[133 131 139 151 135 137 135 133 136 136 132 136] = J
[141 135 135 136 144 139 134 134 136 175 133 140] = F
[140 145 139 160 130 146 138 146 143 137 135 142] = H
[134 133 135 136 139 133 134 135 135 141 141 139] = M
[133 136 135 134 132 136 134 134 149 139 133 252] = C
[131 139 137 136 142 136 160 146 137 135 143 135] = R
[148 142 201 138 133 150 134 135 135 136 135 136] = L
[133 155 134 135 138 135 134 135 136 135 133 139] = V
[138 138 137 137 147 139 133 145 135 139 132 137] = A
all R: [136]
4 6
rev: [149 134 134 136 132 134]
C

[ 80 120 105  84] = S
[ 39 178 134 179] = Y
[124 114 101  86] = Q
[157 162 151 214] = G
[129 171 151 119] = T
[178 178 134 178] = U
[ 80 162 151  87] = Z
[123 123 102 123] = E
find: [ 80 162 151  87]
Z
find: [178 178 134]
U
find: [123 123 102 123]
E
all U: [178]
1 2 4
all E: [123]
1 2 4
rev: [214 151]
G

[174 178 189 126 115 124 231] = X
[125 125 131 207 131 125 131] = N
[209  13  81 182 250  13  13] = W
[ 58  93 109  75  80 233  31] = P
[174 125 189 126  63 249 231] = B
[165 130 105 230 178  67 132] = K
rev: [81 13]
W
find: [ 93 109  75  80 233  31]
P
all B: [126]
4
all W: [250]
5
all N: [131]
3 5 7
rev: [131 207 131]
N
all W: [13]
2 6 7

[111 107  98 152 206  82  82 206  82 206  82 104] : borum
[142  74 107 168 100 168 101 124  55 104 185 153] : Bazas
[167 107  98 152 123 162  82 116 206 128 112 104] : Luk
[ 32  93  83  71  99 131  76 166 148  87  58  87] : lek
[167 107  98 152 100 162  82 116 206 128 112 104] : bef
all borum: [82]
6 7 9 11
find: [167 107  98 152 123 162  82 116 206 128 112 104]
Luk
start: [142  74 107 168 100 168]
Bazas, 1
all lek: [58]
11
rev: [162 123]
Luk

[143 140 122 131 155 136 136 127 145 126 134 155 123] = mubi
[135 156 128 102 131 117 107 130 122 131 111 111 141] = Tid
[109 133 133 124 103 120 124 146 115 136 138 114 152] = tuma
[221 151 122 171 141 162 149  79  81 211 166 120 175] = bavat
[203 125 138 175 163 188 175  65 106 216 133 129 179] = vitap
[126 134 123 144 108 134 137 133 148 114 128 140  96] = dazov
start: [143 140 122 131 155 136 136]
mubi, 1
rev: [162 141 171 122 151]
bavat
find: [111 111 141]
Tid

[143   9  49 140 143 181 155  55  90  76 142 163 143 173 160] = feke
[196 108 131 166 131  87 133 131 108 102 212 131 108 112  89] = Tuz
[ 91 192 178  95  88 143  83 205 127 126  79  95  79 122 143] = filom
[183 107 101 165 170 160  92 154  90  81 177  98 110 134 190] = Pakem
[144 101 102 155 143 147 115  65 143 139 134  94 195 113 171] = varad
[144 107 102 155 143 147 115  65 143 139 134  94 175 113 171] = tido
find: [147 115  65 143 139 134  94 175 113 171]
tido
all Tuz: [108]
2 9 13

[113 113 135 138 134 130 149 117 144 101 117 143 149 135 119 113 120 127
 122 129 113 118 105 152 118 123 135 154 111 112 151 141 146 118 113 126
 103 148] : Vafam
[123 123 123 137 136 131 155 118 142 101 117 140 146 127 126 116 117 126
 130 133 105 131 109 151 127 122 133 152 106 110 118 152 140 106 101 120
  99 152] : budud
[131 131 121  99 128 142 131 126 127 125 129 128 112 166 126 123 111 123
  84 183 166 128 164 119 192 101 114 126 130 117 151 141 146 171 128  78
  92 128] : dupen
[140 121 152 117 116 137 140 144 111 150 134 125  97 151 141 111 161 105
 121 109 122 120 102 143 127 141 191 132 113 121 154 126 130 115 116 135
 156  90] : pag
[106 127  94 137 110 110 152 128 136 127 111 143 120  95  98 149 109 134
 175 130 132 130 114 121 124 121 111 135 154 129 122 118 134 118 135  97
 128 156] : tasi
[114 135 133 107 147  69 121  75 144 107 110 118  96 140 136 117  60 102
 105 173 146 135  86 147 141  86 135  80 120 105 172 138 143 134  89  37
  84 119] : metu
find: [135 154 111 112 151]
Vafam
find: [131 131 121  99 128 142 131 126 127 125 129 128 112 166 126 123 111 123
  84 183 166 128 164 119 192 101 114 126 130 117 151 141 146 171 128  78
  92 128]
dupen
all Vafam: [118]
22 25 34
all dupen: [131]
1 2 7
rev: [114 130 132 130 175 134 109]
tasi
find: [135 154 111]
Vafam
all Vafam: [113]
1 2 16 21 35

[113  56 137 155 111 121 103  91  88 104 124 161 100 235 207 142 143 194
 121 189 164  75 133 118 131 113 144 162 119 168  65  98  73 163 137 114
 151  59 152 133 112 177 128  98 134  71 136 105 120 156 149 118 152  86
 125 197 112  42  95  95 143 101] : Zim
[110  59 104 155 113 105 109  99  67 105 137 149 103 232 127 156 153 127
 120 153 152  79 127 108 120 114 135 182 103 169  69  66 108 143 142 114
 148  62 127 127 119 183 153  69 143  59 119  99 146 149 159  95 139  62
 124 179 102  44 120  91 126 105] : fenup
[116 177  89  86  87 145 110 181 128 142 207 189 235 194 100 104 143 124
 121 161  70 165 121 108 108 150  98 162 119  93 184  77 185  99 150 134
 128 145  88  99 139 128 138  95 128 171  84 125 139  64 120 118  65 123
 132  82 145 173 176 167 110 135] : Puzi
find: [189 164]
Zim
find: [104 124 161 100 235 207 142 143 194 121 189]
Zim
all fenup: [127]
15 18 23 39 40
start: [ 66 108 143 142 114]
fenup, 32
rev: [ 98 150 108 108 121 165  70 161 121 124 143]
Puzi
find: [113  56 137 155 111 121 103  91  88 104 124 161 100 235 207 142 143 194
 121 189 164  75 133 118 131 113 144 162 119 168  65  98  73 163 137 114
 151  59 152 133 112 177 128  98 134  71 136 105 120 156 149 118 152  86
 125 197 112  42  95  95 143 101]
Zim
start: [ 93 184]
Puzi, 30

[150 183 153 184 133  45 168 159 196  52 143  61 123 165  95]  Mep
[ 94 133 146 116 118 176 126 160 139 143 140 167  68 120 115]  bikor
[114 119  93 122 100 192 120  75 225 141 106 173 105 126  96]  kila
[ 97 163  98 123  58 116 113  93 127 130  94 117  67 178 199]  pulo
[106 123 129  94 132 202 110 136 133 159 131 190 102 122 112]  romi
[136 133 159 131 190 102 121  22 173 171  71 146  86 117 184]  Rala
[172 110 119 119 183 155 121 105  90 143 130 150 217 136 113]  nupus
[130 202 102   3 144 137  49 136  98 128  98 156 159 196 167]  lefad
start: [136 133 159 131 190 102 122]
romi, 8
rev: [ 96 126 105 173 106 141 225]
kila

[105  98 108 238 236 100 185 100] : mufun
[105  98 108 238 236 100  91 105] : mes
[146  69  72  82  88 177 169 107] : seku
[146 162  72  82  88 177 169  70] : favu
[146 162  82  72  88 177 146 175] : puna
find: [146  69  72  82  88 177 169 107]
seku
find: [162  82]
puna
find: [ 82  72  88 177 146]
puna
find: [146 162  72  82  88 177 169  70]
favu
find: [105  98 108 238 236 100 185 100]
mufun
all mufun: [108]
3

[111 128 167  96 174 165 132  61  45] -> rafod
[107 125 190  85 165 171 153 100  91] -> Kuluf
[109 119 183  90 173 154 138  81  69] -> lutu
[108 153 151  98 160 212 147  59  38] -> Bufip
[106 144 173  88  88 204 163 204  88] -> zub
[124 133 132 122 133 145 133 117 114] -> vitos
[121 126 149 114 142 140 135 117 114] -> Siv
[114 137 157 103 144 175 150 111 104] -> peg
[125 127 136 122 136 133 130 118 114] -> vumuv
[106 123 193  83 167 171 203  98  88] -> vukal
[120 125 154 110 145 142 136 114 109] -> pife
start: [173 154 138  81  69]
lutu, 5
all zub: [204]
6 8
start: [111 128 167]
rafod, 1
start: [151  98 160 212 147  59  38]
Bufip, 3
find: [133 132 122 133 145 133 117]
vitos

[127 159 129 165 179 146  45 103 164  91 148  78 115 144 104 182 102 143
 130 186 151 122  81 174 139 101  91  96 155 188 172 166  82  66 109 177
 146  93 175 134  94  95 117 125 136 154  86 133 176 137 148] = vazo
[129 128 128 155 152 180  49  49 169  87 101  61  77 127  75 157 107 158
 113 207 164 139  75 170  75 102  89  89 168 178 159 173  90   5 137 142
 161 108 200  77  66  99 115  47  79 115  47 131 164 125 149] = Sese
[138 190  93  93 119  24 168 134  55 173 159 180 151 122 145 101 119 102
 162  10  89 123 152  78 105 149 167 116  80  59  90  42 173  98  99 119
  91 146   4 109 103 139 162 109  82  79 137 131  90 131 101] = Tovas
[104 160 113 162 155 237 126 140 217 180 111  73 121 119 119 110 149 137
  99 252 151 117 105 147 201 121  68 155 177 180 151 214  95 219 160 120
 177 128 250 137 180 130  81 163 162 199 147 140 190  93 163] = Sus
[113 108 110 125  96  85  39  80  77  81  80  74  92 129  93 143 103 121
 106  76 113 109  88 125  48  96 107  97  95 115 131 109  79  14  85 141
  85  85  90 125  75  95 116  81  81  87  79  97  91 144 100] = Lini
[154 139 147 127 116 138  88 136 134 133 157 192 124 163 144 222 121 172
 138 148 178 170 162 204 163 106 177 116 154 154 165 126 129  77 120 153
 129 118 153 153 103 123 164 138 116 116  97 110 102 192 109] = visif
[ 74  95 116  81  81  87  79  97 179  84 106  92  96 140 104 180 122 162
 217 216 173 140 105 189 107  95 105 117 169 179 172 179  83  85 132 143
 153 105 217 132 179 110 112 217 131 142  85 115 142 146 133] = Zale
[132 157 140 169 205 180 103  90 198 116 153  73 119 129 100 141 115 145
 140 225 155 132  81 156 171 129  85 107 182 192 155 181 117 104 153 156
 185 124 200  92 110 112 119 101 133 163  94 162 212 100 178] = gabad
find: [140 190  93]
Sus
all visif: [163]
14 25
start: [205 180 103  90 198]
gabad, 5
find: [ 75  95 116  81  81  87  79  97]
Lini
all Tovas: [122]
14
all Zale: [179]
9 30 32 41

[132 130 136 122 124 136 128 124 130]  Sopo
[112 137 248 135 117 196  99 210 148]  kofe
[126 131 160 139 121 140 115 151 134]  zek
[125 128 127 128 129 125 128 128 127]  Zusa
[132 126 107 130 127 114 130 116 125]  muv
[139 120  24 105 144  77 162  53 109]  viga
[130 129 131 126 127 130 128 127 128]  mopok
[131 128 128 156 118 115 117 135 127]  bul
[139 138 154 115 115 150 128 121 132]  gazo
[124 128 129 152 118 129 115 143 129]  Keza
find: [130 128]
mopok
all Keza: [129]
3 6 9
all viga: [105]
4

[130 125  91 124 115 109 118  80 102 116  96 110 107 134 123 139 188  94
 142 142 110  94 123 146 101 104 144 115 134 102 131 140 108 152  80  74
 135  91 132  90 156 143 192 155 126 126 161  93 118 168 114 160 156  71
 114 120 131 148 135 123 130 179 151] = zuvi
[122 121 157 125 111 139 126 137 128 124 150 120 109 121 138 106  99 113
 158 132 114 144 114 139 151 128 134 171 131 142 155 140 124 137 111 137
 144 110 162 110 116 148 122 159 117 129 152 166 139 111 101 132 118 126
 153 116 145 139 122 127 102 135 137] = patun
[144 117 100 115  91 112 139  88 117 100 104 109 126 123 119 116 145 134
 143 108 105 128 108 128 116  94 116 141 151 118 117 144 113 152 100  89
 139  77 137  85 152 131 154 150 103 168 150 133 117 137  89 147 128  59
 164 105 144 173 133  73  93 154 130] = ruma
[116 125 161 128 127 146 122 147 125 140 154 126 109 123 145 115 106 106
 155 140 120 113 120 142 150 142 147 167 123 142 160 137 125 133 113 144
 141 130 158 122 113 154 123 156 127 117 151 151 143 112 115 131 126 124
 144 117 148 135 126 135 111 139 141] = fule
[130 125  91 124 115 109 118  80 102 116  96 110 107 134 123 139 188  94
 142 142 110  94 123 146 101 104 144 115 134 102 131 140 108 152  80  74
 135  91 132  90 156 143 192 155 126 126 161  93 118 168 114 160 156  71
 114 120 131 146 139 109 137 155 130] = mevo
[116 125 161 128 127 146 122 147 125 140 154 126 109 123 145 116 145 106
 155 140 105 133 120 142 150 142 147 167 123 142 160 137 125 133 113 144
 141 130 158 122 113 154 123 156 127 117 151 151 143 112 115 131 126 124
 144 152 148 135 126 135 111 139 141] = gan
rev: [140 155 106 145 116 145 123 109]
gan
all fule: [151]
47 48

[217 197  82 207 226 132 110  19  40 117 110 240 203  72  51  18 101 224
 129 242 171] -> gavop
[ 92 131 138 141 108 133 175 152 142 169 177  64 109 110 164 199 194 109
 125  82  94] -> naf
[162 157 191  83  69 126 176  97 181 119 149 109 113 170 137 152 153 111
 151 112 126] -> bof
[ 86  82 174 100  93 147 162 118 119 172 167 130  88  55 150 150 163  86
 150 102 179] -> lisib
[ 83 123 160 156 128 110  93 100 117 106  95 135 103  87 155 172  89 113
 128 121 128] -> gagal
[119 107  66 114 135 171  85  52  57 206 220 157 108 110  79  75 234 123
 120 144 184] -> disur
[163 172  56 161 189 118 126 120 103 115 121 162 155 191  83  69 126 176
  97 181 119] -> nobol
[173 174  80 181 191 130 134  67  74 132 133 184 168 110  80  66 134 185
 117 192 144] -> Diz
[171  89 113 165 154 107 102 144 139 118 107 148 140  98 135 148 101 147
 119 148 136] -> Liren
start: [162 155 191  83  69 126 176  97 181 119]
nobol, 12
start: [132 133]
Diz, 10
rev: [139 144 102 107 154 165 113  89 171]
Liren
rev: [113  89 172]
gagal
all lisib: [86]
1 18
rev: [109 149 119 181]
bof
start: [217 197  82 207 226 132]
gavop, 1

[186 189 149 185 186 195 186 186] -> sim
[182 233 228 100  12 130 167  94] -> kode
[182  11 182 228 182 233  12  94] -> zome
start: [182 228 182]
zome, 3
start: [182 233 228 100  12 130 167]
kode, 1
all zome: [11]
2
all sim: [195]
6
all sim: [186]
1 5 7 8
start: [233  12  94]
zome, 6
find: [189 149]
sim

[ 74 171 109 204  92 136] = por
[164 164  66 204  92 136] = Livi
[172 131  96 182  89 130] = difa
[133 116 152  88 133 189] = Robi
[153 158  90 171 108 151] = rusa
[112 136  58 175  85 175] = fepe
[109  85 171  99  74 235] = tad
[ 74 109 171  99  85 124] = Sanu
[142 143  90 165 109 162] = pok
rev: [171 109  74]
Sanu
all Robi: [152]
3
rev: [ 85  99 171 109  74]
Sanu

[126 204  73  25 107  52  94] -> voniv
[151 127 151 143 143  96 150] -> vira
[ 72  25 107 150  94 120 150] -> nesu
find: [151 127 151 143 143  96 150]
vira
rev: [ 94  52 107  25  73]
voniv
all vira: [151]
1 3
start: [72 25]
nesu, 1
all voniv: [107]
5

[111 126 161 116 127 122  84 132] = nos
[ 82 113 169 116 158  82 123 108] = Nivut
[113 169 116 161  82 123 144  92] = sunev
[103 121 152 184 158 160 175  78] = nodib
[157 137 110 249 102 228 152  84] = toru
[153 153 153 132 132  60 153 132] = mif
[175 131 105 243 125 200 165  81] = zap
[105 243 125 202 173  35 100 170] = Gid
find: [161 116 127]
nos
all Nivut: [82]
1 6
rev: [200 125 243 105]
zap
all mif: [153]
1 2 3 7
start: [113 169 116 158  82 123]
Nivut, 2
start: [144  92]
sunev, 7
rev: [144 123  82 161 116 169 113]
sunev

[211 158 138 107 131 172 170 163 168 156 124 153 160 149 180 119 144 143
 110  85 150 127 102 167 110 152 170 159 130 102  58 123  58 192 134 138
  65  93 151 153 156 156 108 136  91 123  80  74  99 171 173 164 202  75
  98 182  88 116] : Sekur
[130  62 147 108 109 147 137 232 135 205 126 128  89 130 175 101 104  84
 128 121 113 137 124 167  97 176 144 132 121 155  78 114  97 188 151 124
  71  93 151 153 167 125  83 118 116 135  82 125 139 114 119 136 193 117
 112 132  89 162] : doz
[ 96 188 151 124  71 152 142 141 181 160  97 108  93  66 120 160 128 151
 148 122 105 147 103 151  91 151 124 126 109 155 100  92 189 159 152 139
 118 117  90 184 153 125 114  77  88 126 130 127 112  97  73 156 107 163
  81 152  86 157] : Limis
[132 115 138 118 123 119  92 139 119 174 125 108 103 174 136 131 104  98
 150 146 120 123 147 125 135 133 108  92 116 139 205 174 150 129 174 130
 126 163 135 140 136 104 110 122 124 140 135 122 143  97 121  89 132 140
 106  92 132 130] : dupul
[144 220 106 143 173 122 114  24 166  71 115 116 160  96  75 192 157 202
 139 129 140 133 103 110 132  99 113 109 123 114 171 125 195  94 131 154
 177  89  96 181 108 129 172 160 108 126 179 114  88 128 106 136  53 155
 100 149 129  98] : kupo
[130  62 147 108 109 147 137 232 135 205 126 128  89 130 175 101 104  84
 128 121 113 137 124 167  97 176 144 132 121 155  78 114  97 188 151 119
  71 152 142 121 167 125  83 118 116 135  82 125 139 114 119 136 193 117
 112 132  89 162] : Luveb
[231 180 129 109 136 152 130 142 167 162 114 140 148 200 172 129 131 135
 116 101 149 118 116 134 118 125 147 116 123 109 137 141  69 186 140 149
  75 102 167 193 127 134 117 151  99 150  95  56 108 153 177 117 118  71
  78 147 110  81] : dabi
[187 124 141 113 116 147 130 171 141 177 120 136 123 180 178 107 119 106
 122 109 132 121 134 141 122 140 146 134 123 118 118 128  77 177 143 130
  77 127 158 154 143 132  97 126 108 135  90  88 132 139 164 123 187  91
 102 134 112 116] : Rok
rev: [123 136 120 177 141]
Rok
rev: [151  93  71 124 151 188  97]
doz
find: [211 158 138 107 131 172 170 163 168 156 124 153 160 149 180 119 144 143
 110  85 150 127 102 167 110 152 170 159 130 102  58 123  58 192 134 138
  65  93 151 153 156 156 108 136  91 123  80  74  99 171 173 164 202  75
  98 182  88 116]
Sekur
start: [162 114]
dabi, 10
all dupul: [174]
10 14 32 35
rev: [ 97 143 122 135 140 124 122 110]
dupul
all dabi: [78]
55

[124 108 121 134 114  93] = Melu
[149 161 126 111 108  82] = zod
[ 82 240 215 126 219  44] = semo
[114 213 181 101 171  71] = kan
[ 82 240 215 126 152  77] = tilab
[ 88 182 199 129 200  14] = Nepek
[147 163 131  96 119  82] = bafi
[124 214 157 107 161  83] = Difu
[139 191 157  92 153  81] = rali
[ 95 219 187 116 209  74] = pumo
[147 131 163 105 193  91] = big
[126 213 173 103 164  85] = vanav
start: [147 163 131]
bafi, 1
find: [105 193]
big
find: [ 82 240 215 126 219  44]
semo

[135 107  95 111 117 100  59 135  93 214 180 156 112 101 124] -> potep
[133  70 126  84  67  31  80  79  41 134 116 132 216 134 106] -> sig
[133  70 126  84  67  99 103 125 118  77 105 167 192 150 188] -> tudis
[ 94 124 181 192 166 151 155  79 167  97  43  97 123 174 133] -> Zom
[113  91 168 131  89 125  77  73 172  34  39  44 102 189  61] -> Gofov
[213  89 135 131  89  77 125 118 103  99 105 165 204 155 165] -> nuvu
start: [ 77 125 118 103  99 105]
nuvu, 6
rev: [125  77  89 131]
nuvu
rev: [151 166 192]
Zom

[143  88 188 125 205 211 201 120 104 174] -> savu
[128 172  99 139  80  77  86 133 149  98] -> Befo
[196 170 130 184 110  99 114  66 137 112] -> totek
[125  91 171 112 191 195 188 137 108 165] -> kotu
[142 174 102 149  83  77  88 118 147  98] -> navo
[145 136 148  63 171 184 170 207 116 158] -> zegeg
[159 109 172 140 185 183 177 101 111 155] -> Supiz
[ 97  76 176  91 199 210 201 168 108 178] -> Natig
[135 101 169 125 180 184 182 130 115 164] -> vom
[191 194 188 137 145 137 147  64 128 136] -> Solag
[ 40  90 135  57 156 170 159 221 122 153] -> Paren
[120 143 124 127 117 118 122 143 138 125] -> mumo
start: [145 137]
Solag, 5
find: [191 195 188 137]
kotu
start: [176  91 199 210 201]
Natig, 3

